Here is a tiny trained network, its code and every weight. The questions are about switching its units off for an input and a target symbol, where a switched-off unit gives its printed mean instead of its output.

import numpy as np


def w(rows, s, z=0):
    codes = np.array(rows[::2]) - 128.0
    scale = np.full(codes.shape[1], s)
    scale[-1] = z or s
    return codes * scale


def norm(h):
    return h / np.sqrt((h * h).mean(-1, keepdims=True) + 1e-5)


def f(y):
    return y / 2 * (1 + np.tanh(0.7978845608 * (y + 0.044715 * y**3)))


def softmax(a):
    e = np.exp(a - a.max(-1, keepdims=True))
    return e / e.sum(-1, keepdims=True)


def log_softmax(a):
    a = a - a.max(-1, keepdims=True)
    return a - np.log(np.exp(a).sum(-1, keepdims=True))


def net(x, mask):
    ids = ['ΞΣΦβδζηλμπψ'.index(c) for c in x.split()]
    T = len(ids)
    res = E[ids] + P[:T]
    r = norm(res)
    for j in range(3):
        rows = slice(3 * j, 3 * j + 3)
        q, k, v = (r @ M[0][rows].T for M in (Q, K, V))
        z = softmax(np.where(np.tri(T) > 0, q @ k.T / 3**0.5, -1e9)) @ v
        o = O[0][rows]
        res = res + np.where(mask[j], z, o[:, -1]) @ o[:, :-1]
    y = f(norm(res) @ A[0][:, :-1].T + A[0][:, -1])
    res = res + np.where(mask[3:7], y, B[0][:, -1]) @ B[0][:, :-1]
    return log_softmax(norm(res)[-1] @ U[:, :-1].T + U[:, -1])


Q, K, V, O, A, B = {}, {}, {}, {}, {}, {}
E = w([
[114,77,139],'Ξ',
[157,132,164],'Σ',
[253,145,242],'Φ',
[146,186,75],'β',
[148,135,151],'δ',
[178,138,156],'ζ',
[179,149,153],'η',
[74,106,162],'λ',
[195,207,176],'μ',
[86,148,166],'π',
[140,211,131],'ψ',
],0.0041)
P = w([
[201,92,250],'0',
[179,87,210],'1',
[159,86,175],'2',
[147,85,150],'3',
[146,88,123],'4',
[141,106,87],'5',
[133,121,78],'6',
[143,125,80],'7',
[158,106,133],'8',
],0.0017)
Q[0] = w([
[231,232,150],'h1',
[240,120,75],'h1',
[219,234,167],'h1',
[76,204,141],'h2',
[76,110,199],'h2',
[79,48,162],'h2',
[31,82,94],'h3',
[185,75,97],'h3',
[234,193,254],'h3',
],0.0067)
K[0] = w([
[189,220,4],'h1',
[255,140,87],'h1',
[156,165,64],'h1',
[162,178,168],'h2',
[197,101,190],'h2',
[136,88,203],'h2',
[241,131,158],'h3',
[98,59,106],'h3',
[61,185,81],'h3',
],0.0079)
V[0] = w([
[130,169,93],'h1',
[139,64,155],'h1',
[176,105,88],'h1',
[109,67,72],'h2',
[110,104,179],'h2',
[142,129,167],'h2',
[198,89,90],'h3',
[119,254,138],'h3',
[85,110,127],'h3',
],0.0064)
O[0] = w([
[109,67,43,179],'h1',
[168,142,220,67],'h1',
[161,30,132,170],'h1',
[197,132,180,5],'h2',
[139,156,32,112],'h2',
[113,171,98,179],'h2',
[225,2,124,165],'h3',
[134,182,53,233],'h3',
[89,169,200,50],'h3',
],0.0041,0.0032)
A[0] = w([
[174,177,253,11],'n1',
[98,108,85,204],'n2',
[138,146,130,4],'n3',
[138,198,170,155],'n4',
],0.0048,0.0026)
B[0] = w([
[1,57,32,107],'n1',
[45,87,198,253],'n2',
[166,31,6,68],'n3',
[155,74,156,127],'n4',
],0.0043,0.002)
U = w([
[133,78,213,98],'Ξ',
[105,75,194,2],'Σ',
[206,139,153,78],'Φ',
[140,91,5,183],'β',
[94,26,144,107],'δ',
[203,78,155,134],'ζ',
[199,109,150,88],'η',
[1,140,217,178],'λ',
[205,217,127,167],'μ',
[35,247,160,141],'π',
[92,242,75,116],'ψ',
],0.0092,0.006)

Each question gives the input, a string of symbols that net reads in full, and the target symbol t.
The units are the heads (3 rows each of Q, K, V and O) and the neurons (one row each of A and B). Each row of codes is followed by its name. A weight is (code - 128) times the scale printed after its matrix; where a second scale follows, it is the last column's (O, A, B and U).
mask holds one flag per unit, heads first, then neurons. A switched-off unit (its flag False) gives its mean, the last column of its rows in O or B, instead of its output. The means were averaged over made-up inputs and are rounded, as every weight is.
A unit's drop is (log p(t) with every unit on - log p(t) with that unit switched off) / (log p(t) with every unit on - log p(t) with every unit switched off).
The circuit of an input: a set's keep is (log p(t) with only the set's units on - log p(t) with every unit switched off) / (log p(t) with every unit on - log p(t) with every unit switched off). Starting from all 7 units, units are removed one at a time, each time the one whose removal leaves the highest keep (on an exact tie, the one counted first), for as long as the keep stays at least 0.8.
circuit, biggest first: the units of the circuit, biggest drop first
k most important neurons: the k neurons with the biggest drops, biggest first
heads that matter: for each layer, one digit per head in row order, 1 if its drop is at least 0.15 and else 0, layers parted by /
drop when u is switched off: that unit's drop, to one decimal
input μ β Σ, target β: heads that matter => 011
input π β Σ, target β: circuit, biggest first => [h2]
input Σ Ξ π β δ λ η, target λ: heads that matter => 101
input μ δ ζ, target μ: circuit, biggest first => [h1, h2]
input ζ ψ Σ, target ψ: heads that matter => 010
input η δ μ δ, target μ: circuit, biggest first => [h1, h2, n1]
input π μ η ζ, target μ: circuit, biggest first => [h2, h1]
input Σ δ β δ δ π δ ζ, target π: heads that matter => 001
input β β β λ π, target π: heads that matter => 100
input ζ β λ ζ, target λ: 2 most important neurons => [n2, n4]
input λ π ζ, target π: 2 most important neurons => [n1, n2]
input η μ δ, target μ: drop when n1 is switched off => 0.1
input η δ β μ μ, target β: drop when h1 is switched off => 0.6
input μ ζ Σ, target μ: drop when h3 is switched off => -0.1
input δ δ δ Φ ζ δ β λ ζ, target λ: drop when n2 is switched off => 0.1
input β π δ Σ, target π: circuit, biggest first => [h3]
